Here is a tiny trained network, its code and every weight. The questions are about switching its units off for an input and a class, where a switched-off unit gives its printed mean instead of its output.

import numpy as np


def w(rows, s, z=0):
    codes = np.array(rows[::2]) - 128.0
    scale = np.full(codes.shape[1], s)
    scale[-1] = z or s
    return codes * scale


def f(y):
    return y / 2 * (1 + np.tanh(0.7978845608 * (y + 0.044715 * y**3)))


def log_softmax(a):
    a = a - a.max(-1, keepdims=True)
    return a - np.log(np.exp(a).sum(-1, keepdims=True))


def net(x, mask):
    res = np.array(x, float).reshape(1, 8) / 4 @ E
    y = f(res @ A[0][:, :-1].T + A[0][:, -1])
    res = res + np.where(mask, y, B[0][:, -1]) @ B[0][:, :-1]
    return log_softmax(res[-1] @ U[:, :-1].T + U[:, -1])


A, B = {}, {}
E = w([
[107,151,117,136],'x0',
[128,44,93,35],'x1',
[151,58,141,116],'x2',
[129,122,131,129],'x3',
[115,136,120,127],'x4',
[200,131,2,168],'x5',
[74,116,133,215],'x6',
[123,117,125,128],'x7',
],0.0098)
A[0] = w([
[186,133,196,197,210],'n0',
[144,82,150,221,81],'n1',
[48,131,212,115,236],'n2',
[102,185,143,8,255],'n3',
[113,135,218,76,162],'n4',
[158,173,52,101,236],'n5',
[109,112,123,239,14],'n6',
[61,136,148,137,175],'n7',
[188,197,151,116,209],'n8',
[167,133,65,181,71],'n9',
[229,131,41,161,185],'n10',
[125,147,88,40,107],'n11',
],0.012,0.0058)
B[0] = w([
[16,119,162,221,191],'n0',
[10,167,52,187,156],'n1',
[84,86,255,141,243],'n2',
[138,61,234,61,232],'n3',
[27,185,229,101,211],'n4',
[194,34,79,161,216],'n5',
[74,206,62,32,162],'n6',
[160,132,157,195,173],'n7',
[133,7,155,194,187],'n8',
[157,205,15,99,179],'n9',
[197,134,3,146,251],'n10',
[160,92,171,30,172],'n11',
],0.0079,0.012)
U = w([
[132,95,245,185,195],'0',
[193,75,28,211,251],'1',
[148,178,220,3,2],'2',
[246,110,53,61,85],'3',
[77,204,197,226,135],'4',
[97,251,1,210,6],'5',
],0.0079,0.0059)

Each question gives the input, the list of numbers given to net, and the class t.
The units are the neurons (one row each of A and B). Each row of codes is followed by its name. A weight is (code - 128) times the scale printed after its matrix; where a second scale follows, it is the last column's (A, B and U).
mask holds one flag per neuron, in row order. A switched-off neuron (its flag False) gives its mean, the last column of its row in B, instead of its output. The means were averaged over made-up inputs and are rounded, as every weight is.
A unit's drop is (log p(t) with every unit on - log p(t) with that unit switched off) / (log p(t) with every unit on - log p(t) with every unit switched off).
The circuit of an input: a set's keep is (log p(t) with only the set's units on - log p(t) with every unit switched off) / (log p(t) with every unit on - log p(t) with every unit switched off). Starting from all 12 units, units are removed one at a time, each time the one whose removal leaves the highest keep (on an exact tie, the one counted first), for as long as the keep stays at least 0.8.
units of the circuit, in order: the units of the circuit, biggest drop first
unit that matters most: the unit with the biggest drop
k most important neurons: the k neurons with the biggest drops, biggest first
drop when u is switched off: that unit's drop, to one decimal
input [-1,5,-1,8,0,1,-3,8], class 3: units of the circuit, in order => (n2; n0)
input [7,4,-1,-5,6,6,-1,-8], class 3: units of the circuit, in order => (n0; n11)
input [-1,0,3,7,5,-7,8,7], class 4: units of the circuit, in order => (n3; n1)
input [2,3,3,8,-3,-6,-2,6], class 2: units of the circuit, in order => (n8; n0)
input [-3,-1,1,-3,7,2,4,2], class 5: units of the circuit, in order => (n3; n8; n2)
input [3,-1,3,-7,-5,4,2,-8], class 5: units of the circuit, in order => (n3; n2)
input [-3,-1,-1,-6,-4,-3,5,-7], class 4: units of the circuit, in order => (n3; n5)
input [1,-8,-6,1,-8,4,-4,6], class 1: unit that matters most => n8
input [-6,0,-7,-5,7,7,5,5], class 5: 2 most important neurons => (n9; n6)
input [-6,4,3,5,-6,0,-3,0], class 2: 2 most important neurons => (n10; n5)
input [8,-7,-4,-1,1,0,-4,-8], class 0: 2 most important neurons => (n8; n10)
input [-3,4,-3,7,-7,-2,0,5], class 2: drop when n8 is switched off => 0.4
input [-2,4,-8,-2,0,2,-3,-5], class 3: drop when n11 is switched off => 0.2
input [2,-2,5,7,-6,0,5,8], class 4: unit that matters most => n10
input [5,-2,-6,1,6,3,-1,4], class 1: drop when n5 is switched off => 0.1
